Each row of numbers belongs to one of the objects below and depends on some of the facts about them. Some rows are named. Which object is each other row?

How the objects are related:
bakli satra butonok; bepe satra varal; beplum satra taploklil; beplum satra puvin; bogri satra driri; botute satra klegrin; brisi satra driri; britros satra varal; britros satra drostun; daba satra britros
dadrom satra puvin; dadrom satra liklon; drepla satra stuplu; dripli satra dadrom; dripli satra botute; driri satra varal; dutrura satra flastal; fabobrok satra flukun; fabobrok satra gusam; fabobrok satra ketren
fabobrok satra tigin; fito satra gusam; fito satra klufinem; flastal satra sevel; flastun satra tigin; flastun satra liklon; flebrabren satra drostun; flisaruk satra sastas; flisaruk satra finel; flukun satra varal
fluto satra nulebrim; fluto satra bakli; givel satra fogu; gralol satra gusam; gralol satra ketren; gralol satra topalo; gralol satra tigin; grugar satra zulak; grugar satra drostun; grutre satra varal
grutre satra negeflon; grutre satra barun; gusam satra varal; gusam satra tigin; kagok satra sevel; kebik satra varal; kebik satra topalo; ketren satra varal; ketren satra klegrin; ketren satra gusam
ketren satra drostun; kimar satra tigin; klegrin satra sevel; klipim satra varal; klipim satra drostun; klufinem satra nulebrim; kopin satra nadra; laklam satra mapen; laklam satra klufinem; makla satra nadra
mapen satra taploklil; meplu satra gusam; mubrek satra brilum; mubrek satra punak; mubrek satra sevel; mubrek satra zavo; mubrek satra fluto; muzu satra kagok; muzu satra nulebrim; muzu satra driri
muzu satra zonedel; nadra satra meplu; nidar satra varal; nubrek satra rotrun; nubrek satra bepe; nulebrim satra varal; nulebrim satra driri; nuzodrek satra topalo; nuzodrek satra botute; peklas satra sevel
peklas satra driri; pluvun satra nulebrim; pugren satra varal; punak satra nulebrim; punak satra gusam; puvin satra varal; puvin satra driri; ribar satra varal; ribar satra gusam; rofle satra bepe
rofle satra muzu; rolu satra bepe; rolu satra tigin; rotrun satra zulak; sastas satra kagok; sevel satra varal; sevel satra driri; sistek satra nulebrim; skanek satra varal; skanek satra nulebrim
skanek satra fogu; skede satra nuzodrek; skede satra bakli; skede satra dripli; skekis satra zonedel; skestun satra flastun; skoflami satra driri; sofle satra rotrun; sofle satra gusam; stiven satra klegrin
stiven satra driri; stiven satra flastun; stodek satra klegrin; stodek satra drostun; stodek satra zavo; teklol satra zulak; tigin satra varal; topalo satra varal; topalo satra drostun; trale satra nulebrim
trale satra zavo; trisin satra driri; vade satra flukun; vade satra driri; vaflo satra sevel; vaflo satra tigin; vaskon satra butonok; vaskon satra varal; vezer satra breflem; vize satra varal
vize satra vaskon; vize satra visuvul; vize satra tigin; vodreka satra skoflami; votre satra gusam; zavo satra varal; zavo satra gusam; zeflum satra radre; zeflum satra visuvul; zisa satra zulak
zonedel satra klegrin; zugalek satra klegrin; zugalek satra mapen; zulak satra varal; zulak satra tigin; babras flazo topalo; babras flazo bruskam; badren flazo fletri; bakli flazo grabris; bakli flazo pibom
bakli flazo finel; bakli flazo visuvul; bepe flazo nulebrim; bepe flazo barun; beplum flazo radre; beplum flazo sistek; botute flazo kebik; botute flazo pibom; brilum flazo kebik; brilum flazo varal
brilum flazo teklol; brilum flazo klufinem; brisi flazo flipabri; brisi flazo pugren; brisi flazo fogu; butonok flazo punak; butonok flazo sevel; daba flazo luri; dazer flazo mivor; dazer flazo trogrol
driri flazo brilum; driri flazo mivor; driri flazo skeflas; dristar flazo daba; drolir flazo klumelo; drolir flazo nadra; drolir flazo plana; drolir flazo puvin; drukam flazo sastas; drukam flazo teklol
dutrura flazo fletri; fedo flazo luplen; fito flazo nuzodrek; flastal flazo punak; flastun flazo butonok; flastun flazo peklas; flastun flazo ladatrun; fletri flazo kebik; fletri flazo vaflo; flipabri flazo punak
flipabri flazo pibom; flisaruk flazo klufinem; flukun flazo klufinem; fogu flazo daba; goplo flazo drolir; grabris flazo klufinem; grasur flazo pibom; grasur flazo mapen; grugar flazo nuzodrek; gusam flazo negeflon
kagok flazo butonok; katrimik flazo klumelo; katrimik flazo mivor; kebik flazo pibom; kimar flazo dazer; kimar flazo vaflo; klegrin flazo pudros; klegrin flazo nebas; klufinem flazo kebik; klumelo flazo brilum
klumelo flazo trogrol; kluplak flazo skanek; ladatrun flazo daba; lagri flazo varal; laklam flazo flesi; liklon flazo dristar; liklon flazo klufinem; luplen flazo katrimik; luplen flazo trogrol; luplen flazo merulam
makla flazo drukam; mapen flazo botute; meplu flazo flisaruk; merulam flazo sevel; mivor flazo grabris; mubrek flazo skeflas; naklo flazo kebik; nebas flazo varal; nebas flazo teklol; nebas flazo botute
nebusom flazo goplo; nubrek flazo punak; nugris flazo butonok; nulebrim flazo luri; nulebrim flazo fletri; nuzodrek flazo votre; nuzodrek flazo plana; nuzodrek flazo bakli; plana flazo skeflas; plana flazo visuvul
plebuk flazo kebik; pogefluk flazo pugren; pudros flazo grasur; radre flazo brilum; ribar flazo finel; rofle flazo flilin; rolu flazo trale; rolu flazo flobil; rotrun flazo nebas; sastas flazo punak
sastas flazo grabris; sastas flazo teklol; seklugak flazo nugris; skanek flazo nugris; skanek flazo vaflo; skanek flazo nubrek; skede flazo pibom; skeflas flazo grabris; skekis flazo trogrol; sofle flazo vaflo
sofle flazo pibom; stiven flazo flesi; taploklil flazo pibom; tisto flazo bakli; tisto flazo laklam; tisto flazo flisaruk; trale flazo flilin; trogrol flazo grabris; trogrol flazo visuvul; vade flazo vaskon
vaflo flazo botute; varal flazo pibom; vaskon flazo skanek; visuvul flazo teklol; visuvul flazo botute; vodreka flazo varal; vodreka flazo sofle; vodreka flazo laklam; vodreka flazo topalo; votre flazo mapen
votre flazo teklol; votre flazo botute; zavo flazo skeflas; zisa flazo radre; zisa flazo vodreka; bakli gamok fabobrok; barun gamok luri; bepe gamok britros; beplum gamok luplen; bogri gamok rotrun
botute gamok ribar; bravu gamok sastas; bravu gamok gralol; brerepla gamok makla; brerepla gamok nebusom; brilum gamok rotrun; brilum gamok naklo; brisi gamok stuplu; britros gamok skeflas; butonok gamok radre
dadrom gamok brisi; dazer gamok beplum; dazer gamok luplen; drepla gamok kimar; drepla gamok vodreka; driri gamok sastas; drostun gamok klipim; fabobrok gamok pluvun; fedo gamok brisi; fedo gamok zulak
festol gamok makla; festol gamok ladatrun; finel gamok fedo; finel gamok topalo; fito gamok goplo; fito gamok drostun; flastun gamok plebuk; flastun gamok skanek; flebrabren gamok nebusom; flebrabren gamok drukam
fletri gamok grutre; flipabri gamok ketren; flobil gamok pluklos; flopir gamok sastas; fluto gamok fletri; flutu gamok kastak; flutu gamok skanek; givel gamok gretril; goplo gamok zonedel; grabris gamok festol
grasur gamok dutrura; grasur gamok katrimik; grugar gamok nadra; gusam gamok lagri; gusam gamok pufim; kastak gamok drolir; katrimik gamok nebusom; ketren gamok ribar; kimar gamok nubrek; kleflum gamok flopir
kleflum gamok nubrek; klumelo gamok brerepla; klumelo gamok gusam; kluplak gamok klipim; kluplak gamok nebusom; kopin gamok grutre; lagri gamok pluklos; laklam gamok vezer; liklon gamok flopir; ludos gamok babras
ludos gamok naklo; ludos gamok skeflas; luri gamok grutre; mapen gamok goplo; mapen gamok stuplu; mapen gamok rolu; meplu gamok bravu; merulam gamok pluvun; merulam gamok babras; naklo gamok stiven
naklo gamok plebuk; nebas gamok mapen; nebusom gamok grutre; nebusom gamok nadra; negeflon gamok kastak; negeflon gamok ladatrun; negeflon gamok muzu; nidar gamok goplo; nubrek gamok fletri; nugris gamok dutrura
nugris gamok mapen; nuzodrek gamok vaflo; plebuk gamok pluvun; plebuk gamok rotrun; pluklos gamok sevel; pluklos gamok fabobrok; pluvun gamok rotrun; pluvun gamok bogri; pogefluk gamok gralol; pudros gamok stodek
pufim gamok merulam; rofle gamok tisto; rotrun gamok dazer; rotrun gamok luplen; seklugak gamok skoflami; sistek gamok drostun; skanek gamok trale; skanek gamok drukam; skede gamok pibom; sofle gamok teplas
sofle gamok muzu; stiven gamok katrimik; stodek gamok finel; teplas gamok stiven; tigin gamok luri; tisto gamok stiven; tisto gamok flipabri; topalo gamok zavo; trale gamok nubrek; trazon gamok pluklos
trisin gamok drukam; trisin gamok nubrek; trisin gamok vodreka; vaskon gamok grutre; vize gamok gralol; votre gamok tisto; votre gamok grasur; votre gamok fito; zavo gamok stuplu; zeflum gamok sastas
zeflum gamok tigin; zisa gamok meplu; zisa gamok pufim; babras skapim 516; badren skapim 674; bakli skapim 674; barun skapim 911; bepe skapim 131; beplum skapim 131; bogri skapim 911
botute skapim 131; bravu skapim 674; breflem skapim 516; brerepla skapim 911; brilum skapim 483; brisi skapim 516; britros skapim 674; bruskam skapim 674; butonok skapim 674; daba skapim 131
dadrom skapim 674; dazer skapim 911; drepla skapim 131; dripli skapim 483; driri skapim 522; dristar skapim 674; drolir skapim 522; drostun skapim 911; drukam skapim 262; dutrura skapim 674
fabobrok skapim 131; fedo skapim 911; festol skapim 911; finel skapim 522; fito skapim 674; flastal skapim 262; flastun skapim 674; flebrabren skapim 483; flesi skapim 911; fletri skapim 911
flilin skapim 522; flipabri skapim 522; flisaruk skapim 911; flobil skapim 911; flopir skapim 674; flukun skapim 516; fluto skapim 674; flutu skapim 131; fogu skapim 483; givel skapim 131
goplo skapim 522; grabris skapim 262; gralol skapim 262; grasur skapim 911; gretril skapim 911; grugar skapim 131; grutre skapim 674; gusam skapim 131; kagok skapim 911; kastak skapim 262
katrimik skapim 516; kebik skapim 483; ketren skapim 674; kimar skapim 516; kleflum skapim 131; klegrin skapim 516; klipim skapim 516; klufinem skapim 522; klumelo skapim 262; kluplak skapim 674
kopin skapim 674; ladatrun skapim 483; lagri skapim 262; laklam skapim 911; liklon skapim 262; ludos skapim 674; luplen skapim 674; luri skapim 522; makla skapim 911; mapen skapim 911
meplu skapim 483; merulam skapim 131; mivor skapim 674; mubrek skapim 522; muzu skapim 262; nadra skapim 262; naklo skapim 131; nebas skapim 516; nebusom skapim 516; negeflon skapim 522
nidar skapim 483; nubrek skapim 911; nugris skapim 262; nulebrim skapim 483; nuzodrek skapim 262; peklas skapim 262; pibom skapim 911; plana skapim 674; plebuk skapim 522; pluklos skapim 516
pluvun skapim 262; pogefluk skapim 516; pudros skapim 911; pufim skapim 911; pugren skapim 131; punak skapim 911; puvin skapim 483; radre skapim 483; ribar skapim 131; rofle skapim 131
rolu skapim 522; rotrun skapim 674; sastas skapim 522; seklugak skapim 674; sevel skapim 131; sistek skapim 483; skanek skapim 911; skede skapim 131; skeflas skapim 674; skekis skapim 911
skestun skapim 516; skoflami skapim 262; sofle skapim 262; stiven skapim 674; stodek skapim 483; stuplu skapim 131; taploklil skapim 674; teklol skapim 674; teplas skapim 262; tigin skapim 522
tisto skapim 911; topalo skapim 911; trale skapim 262; trazon skapim 516; trisin skapim 674; trogrol skapim 131; vade skapim 483; vaflo skapim 483; varal skapim 483; vaskon skapim 674
vezer skapim 262; visuvul skapim 262; vize skapim 131; vodreka skapim 522; votre skapim 911; zavo skapim 674; zeflum skapim 131; zisa skapim 262; zonedel skapim 522; zugalek skapim 674
zulak skapim 911

Known rows:
[ -6  -3  -2   5   3   4  -3   5 -14  -1   3   3  10  11  -2   9  -4   4
   1   3  10   3  -4   1  -2  -4]: zonedel
[ 20  10  -7  17  -2 -14   2 -22 -66  -2  11   3  26  -5  11  -1  -7   5
  -7  -2  -6  -8   2   5  13  -1]: radre
[ -4  -3  -2   0   2   6  -2   4 -17   3  -2   5   6   8  -4  11  -3  -1
  -2   3   9   2  -2  -2  -4  -3]: klufinem
[-6  1 -1  0  3  3  1 -3  0 -2 -5  2 -1  2 -1  8 -3  2 -3  0  2  5 -1 -3
  2 -1]: skestun
[-14  -1  -4  -8  -5  -7  -6  -1 -12   5   7  -4  12  16   0  -5   3  -4
  -4   2  -4  -3  -4  -2   3   2]: dutrura
[-16   5  -4 -11  -3  10  -6 -11 -22   8 -17   1   8  17  -2  12   2  -4
  -8   1   6  10  -6 -10   2   0]: klegrin
[ -1   2   0  -6  -8  -6  -6 -22   5   8   3  -3   4   4   3 -12   5  -5
   0   3  -7   0   1  -4   5   5]: plebuk
[  6  -4  -1   0   7  -8   6  17   1   5  -6  -1   5  24   7 -13   8  12
   3   9  -1   9  -3   0  -5  -5]: vezer
[ -1   8   1  -7  -7   8  -5 -12 -24   5  -3  -4  -2  11   1  -9   0  -3
  -2  -2   5   3  -1  -6   0   2]: beplum
[ -1   0  -1  -3   0   6   5  -4  -6   3  -2   5 -16   9  -1  18  -9  -6
   2   3   8   3   1   2   2  -7]: sofle
[  3  -2   2  -1   1  12   2   1 -13   0  -9   1  -1   4  -4   5  -8  -3
  -4   0  10  -5  -3  -1  -3  -2]: botute
[-3 -3 -1  4  2 -1 -3  4 -6  0  5  2  5  8 -3  3 -2  3  1  2  6  1 -2  2
  2 -2]: sastas
[-12   0   0  -9 -10   5  -2 -14 -32  10   9  -1  -2  16  -1  11  -2  -8
   1   2   4   0  -3  -4   5   0]: fito
[  2   6  -7   6  17  -5  -1  57   8 -11 -14   0  19 -10  -4   8   5   8
  -2  -5   3   8  -2   6 -22  -2]: sevel
[ -1  -8  -1   6   5 -12   1  11  25  -3  12  -3   9   2   1 -18  -4   4
  -2   4  -4 -12  -1   8   0   2]: ladatrun
[  9  -5   4   4   0   6   2  -6  10  -3   1   1  -2  -9   0 -10   0   0
   2   1   1  -5   2   0   2   2]: ludos
[ -8   1   0 -12 -12   2   0 -14 -27  12  12   1  -6  19  -1  18  -8 -12
   1   2   7   2  -3  -2   5  -1]: meplu

Rows to name:
No name comes twice in this set of rows, the named rows included.
[-13   1  -2  -1  -3 -20   3  29 -24  -2  20  -1  -9  -1   1  19   1   1
   5  -4  -5  11   0   4  -4  -1] | zulak
[ -2  -3   2  -2  -2  -1   4  14 -15   0   9   0  -8   7  -2  16  -8  -4
   3  -2   7  -3  -2   4  -1  -3] | fabobrok
[-11  17  -7 -17 -10 -26  -3   6  -7   9  -1  -4  -8   0   6  20  17  -8
  -1  -5 -17  25   2  -7  -4   1] | flukun
[-22  -5  -3 -10  -3   2  -4   5 -10   2  -9  -2  22  11  -3   2   4  -3
  -8   3  -2  -5  -8  -3  -3   4] | kagok
[ -4   7  -6 -15  -5 -31   3  35  23   4   1  -6   1  -4   0  15  12 -12
  -1  -4 -20   3  -3   2 -11   2] | bepe
[ -9  11  -5 -14 -10 -13  -3  11 -30   9  14  -6 -11  13   3  14   1  -7
   5  -4  -5  13  -1   0  -4   0] | ribar
[-18   6 -10 -12   4  -1  -8  10  15   2 -30  -3  31   4  -4   2  17   0
 -15   1  -7   8  -8  -9  -7   3] | brisi
[ -5 -14   4   8   7   4   8  27 -23  -9   8   7   0   0  -6  15 -15   3
   1   1  13  -5  -4   5  -3  -6] | punak
[ -5  -6   5  -1  -6   9   5  -1 -30  -1   7   4 -13   1  -3  17 -10  -4
   1   1   6  -2  -1  -1   2  -3] | votre
[  4 -11  -1 -10  -7  -1  -2   7  41   1  -1  -7   1  15   2 -23  20  -4
   0  10 -11  -3  -5  -7   4   8] | seklugak
[  8   5  -2   0   6  18  -5  10  -4  -3 -25   3  20 -12  -6   1  12   1
  -5   0   2   4  -3  -3 -12   2] | trisin
[ -1  -1   0   0  -3 -11   3  22 -20   2  13   3  -9   2  -2  24  -4  -6
   5  -1   3   5   0   4  -4  -4] | ketren

Now the same objects, written a new way:
Some rows with their names:
[ -3 -23  17  -9   1 -17 -24 -14   5   6 -11 -37   8]: tisto
[ 16 -23  32  -3 -13 -11   1 -14  -5 -13 -19 -21  11]: grutre
[  3 -23  21  -6  -3 -14 -23  -8  -7   2 -13 -32   2]: goplo
[ 11  -4  41   2   7 -18  -1   6   1 -38 -25 -28   2]: sevel
[ 22 -11  24  -2  -4 -20  -4   1 -10 -30 -30 -21   3]: puvin
[  9 -10  21   0  -3 -16 -14  -5   6 -10 -12 -25  -2]: zugalek
[  4 -24  24  -5   5 -14 -12 -11  10   0  -6 -34  10]: badren
[ -3 -23  30 -11  -3 -18 -22  -6   4  -4  -5 -40  10]: grugar
[  1 -22  21  -4  -5 -13 -20 -16  -6   9 -15 -25   3]: katrimik
[ -6 -27  20 -14  -1 -19 -25  -2  10  -2  -6 -39   7]: beplum
[  3 -35  25  -3  -3 -31 -12  -7   1   1 -15 -26  16]: flopir
[  5 -24  20  -6   1 -15 -14 -10   7   1  -7 -35  10]: taploklil
[  0 -30  28  -5   0 -17  -9 -14   5   9 -12 -22   8]: butonok
[  1 -28  19  -5  -4 -21 -20 -12  -2   9 -12 -26   7]: nebas
[  2 -38  16 -10  -1 -16 -26  -2   0  -2 -16 -44  35]: rofle
[ 16 -43   4  -6  -9 -17 -18 -15 -13  11 -28 -20  25]: flobil
[  1 -34  23  -5  -3 -30 -13  -7   1   2 -13 -26  12]: bravu

Rows to name:
No name comes twice in this set of rows, the named rows included.
[ 17  -7  17  -1 -10 -14 -16 -10  -8  -6 -15 -15  -8] | nadra
[ 18 -19   9  -6 -10 -17 -13 -16  -8   0 -17 -20   1] | flesi
[ -2 -27  20  -7   0 -19 -20 -12   7   6 -12 -36  12] | fedo
[-11 -20  15  -9  -2 -19 -28  -3  22   0  -6 -26  -9] | pluvun
[  3  -1  19   8   4 -17 -10   4   8 -24 -21 -37   3] | skoflami
[  3 -12  20  -4   0 -19 -23 -10   0  -3 -17 -27   0] | mapen
[ -6   5  49   3   6 -17  -7 -17   5  -1  -2 -11 -46] | negeflon
[  4   4  20  10   2 -18 -17   4   9 -23 -18 -32  -5] | muzu
[  0  -9  22   5  -8 -24 -18  -2   7 -12 -19 -24   0] | fluto
[ 22 -32  33 -17  -5 -19  -5  -9  -8 -13 -14 -24  15] | varal
[  0   0  18   1  -1 -23 -24   4  14 -17  -9 -36   3] | klegrin
[ -5 -23  29  -3   3 -14 -14 -14   9   7 -12 -32   8] | kluplak

